Below is a small trained network, with its code and all its weights. Each question gives an input and a target symbol and asks what happens when units are switched off, that is, made to give their printed mean instead of their output.

import numpy as np


def w(rows, s, z=0):
    codes = np.array(rows[::2]) - 128.0
    scale = np.full(codes.shape[1], s)
    scale[-1] = z or s
    return codes * scale


def f(y):
    return np.maximum(y, 0)


def softmax(a):
    e = np.exp(a - a.max(-1, keepdims=True))
    return e / e.sum(-1, keepdims=True)


def log_softmax(a):
    a = a - a.max(-1, keepdims=True)
    return a - np.log(np.exp(a).sum(-1, keepdims=True))


def net(x, mask):
    ids = ['αγδθπστφω'.index(c) for c in x.split()]
    T = len(ids)
    res = E[ids] + P[:T]
    r = res
    for j in range(3):
        rows = slice(4 * j, 4 * j + 4)
        q, k, v = (r @ M[0][rows].T for M in (Q, K, V))
        z = softmax(np.where(np.tri(T) > 0, q @ k.T / 4**0.5, -1e9)) @ v
        o = O[0][rows]
        res = res + np.where(mask[j], z, o[:, -1]) @ o[:, :-1]
    y = f(res @ A[0][:, :-1].T + A[0][:, -1])
    res = res + np.where(mask[3:7], y, B[0][:, -1]) @ B[0][:, :-1]
    return log_softmax(res[-1] @ U[:, :-1].T + U[:, -1])


Q, K, V, O, A, B = {}, {}, {}, {}, {}, {}
E = w([
[134,88,226,151],'α',
[68,40,156,196],'γ',
[146,217,186,145],'δ',
[1,153,196,217],'θ',
[193,68,151,142],'π',
[127,187,40,218],'σ',
[127,61,18,235],'τ',
[56,138,115,215],'φ',
[243,113,69,150],'ω',
],0.011)
P = w([
[177,137,138,254],'0',
[113,96,125,150],'1',
[129,89,112,144],'2',
[112,112,124,149],'3',
[125,106,112,144],'4',
[129,115,109,149],'5',
[126,102,130,149],'6',
[120,98,119,149],'7',
[122,97,130,149],'8',
[118,104,108,158],'9',
[114,107,126,165],'10',
[128,100,115,158],'11',
[129,101,110,160],'12',
[131,93,133,161],'13',
],0.0086)
Q[0] = w([
[159,139,126,130],'h1',
[83,131,131,140],'h1',
[18,121,135,137],'h1',
[136,124,127,120],'h1',
[188,103,140,113],'h2',
[90,196,102,147],'h2',
[131,204,81,147],'h2',
[93,56,182,109],'h2',
[94,121,74,9],'h3',
[121,239,147,41],'h3',
[97,205,125,24],'h3',
[150,116,126,242],'h3',
],0.015)
K[0] = w([
[148,126,130,122],'h1',
[112,128,122,158],'h1',
[30,140,128,191],'h1',
[133,128,137,116],'h1',
[186,118,134,99],'h2',
[94,137,98,143],'h2',
[117,154,85,144],'h2',
[123,101,173,120],'h2',
[75,105,101,103],'h3',
[117,132,110,6],'h3',
[105,119,100,65],'h3',
[163,130,164,162],'h3',
],0.022)
V[0] = w([
[122,111,108,150],'h1',
[87,144,145,147],'h1',
[175,123,123,98],'h1',
[102,138,137,155],'h1',
[172,134,151,138],'h2',
[132,121,224,115],'h2',
[98,137,157,147],'h2',
[159,112,184,109],'h2',
[174,61,7,149],'h3',
[142,208,9,141],'h3',
[208,67,115,100],'h3',
[196,230,145,114],'h3',
],0.012)
O[0] = w([
[135,132,124,96,180],'h1',
[153,127,120,127,146],'h1',
[70,125,159,152,83],'h1',
[154,123,107,115,166],'h1',
[97,129,102,119,151],'h2',
[145,156,88,146,114],'h2',
[163,113,113,118,146],'h2',
[113,172,87,146,117],'h2',
[191,184,109,83,254],'h3',
[94,206,47,29,138],'h3',
[226,101,201,47,151],'h3',
[60,30,130,3,117],'h3',
],0.011,0.0063)
A[0] = w([
[182,50,254,118,61],'n1',
[111,71,166,242,38],'n2',
[10,148,136,137,246],'n3',
[122,57,131,237,3],'n4',
],0.0066,0.0031)
B[0] = w([
[90,31,2,132,254],'n1',
[70,201,230,12,191],'n2',
[126,123,27,191,174],'n3',
[44,201,227,13,189],'n4',
],0.0054,0.0072)
U = w([
[184,194,111,131,59],'α',
[63,159,141,135,113],'γ',
[110,145,45,254,152],'δ',
[88,154,76,71,84],'θ',
[151,179,192,162,179],'π',
[64,64,93,120,81],'σ',
[86,102,191,69,122],'τ',
[198,46,117,157,253],'φ',
[139,138,160,34,70],'ω',
],0.0064,0.0042)

Each question gives the input, a string of symbols that net reads in full, and the target symbol t.
The units are the heads (4 rows each of Q, K, V and O) and the neurons (one row each of A and B). Each row of codes is followed by its name. A weight is (code - 128) times the scale printed after its matrix; where a second scale follows, it is the last column's (O, A, B and U).
mask holds one flag per unit, heads first, then neurons. A switched-off unit (its flag False) gives its mean, the last column of its rows in O or B, instead of its output. The means were averaged over made-up inputs and are rounded, as every weight is.
A unit's drop is (log p(t) with every unit on - log p(t) with that unit switched off) / (log p(t) with every unit on - log p(t) with every unit switched off).
The circuit of an input: a set's keep is (log p(t) with only the set's units on - log p(t) with every unit switched off) / (log p(t) with every unit on - log p(t) with every unit switched off). Starting from all 7 units, units are removed one at a time, each time the one whose removal leaves the highest keep (on an exact tie, the one counted first), for as long as the keep stays at least 0.8.
units of the circuit, in order: the units of the circuit, biggest drop first
top k neurons: the k neurons with the biggest drops, biggest first
heads that matter: for each layer, one digit per head in row order, 1 if its drop is at least 0.15 and else 0, layers parted by /
drop of u: that unit's drop, to one decimal
input γ γ θ π α, target π: heads that matter -> 001
input τ δ σ δ π θ α σ, target α: heads that matter -> 001
input τ α δ γ γ π ω φ π π τ π τ, target α: heads that matter -> 001
input σ θ π, target θ: heads that matter -> 001
input φ φ α π γ φ φ π π π δ θ, target δ: units of the circuit, in order -> h3
input π π τ π α π θ γ, target φ: heads that matter -> 101
input σ σ φ φ π α α π θ θ π π φ τ, target θ: heads that matter -> 001
input θ π σ π π π γ π θ α α φ, target γ: units of the circuit, in order -> h3, n4, n2
input π φ γ π π φ τ φ α, target φ: units of the circuit, in order -> h3, n1
input σ π α φ α φ π π π α σ φ θ, target θ: heads that matter -> 001
input γ σ α π σ σ π ω, target π: top 3 neurons -> n2, n4, n1
input γ π π ω δ φ φ φ ω σ τ σ φ, target π: units of the circuit, in order -> h3, n2, n1
input α π ω γ π π σ φ, target τ: units of the circuit, in order -> h3, n2, n4
input γ φ π π γ π π σ φ π, target π: units of the circuit, in order -> h3, n2, n4
input δ σ φ, target σ: units of the circuit, in order -> h3
input σ π π π φ π γ σ θ ω, target θ: drop of h3 -> 1.2
input α τ π π π σ γ, target τ: drop of h1 -> 0.0
input α π π π θ π σ γ φ, target τ: drop of n4 -> 0.5
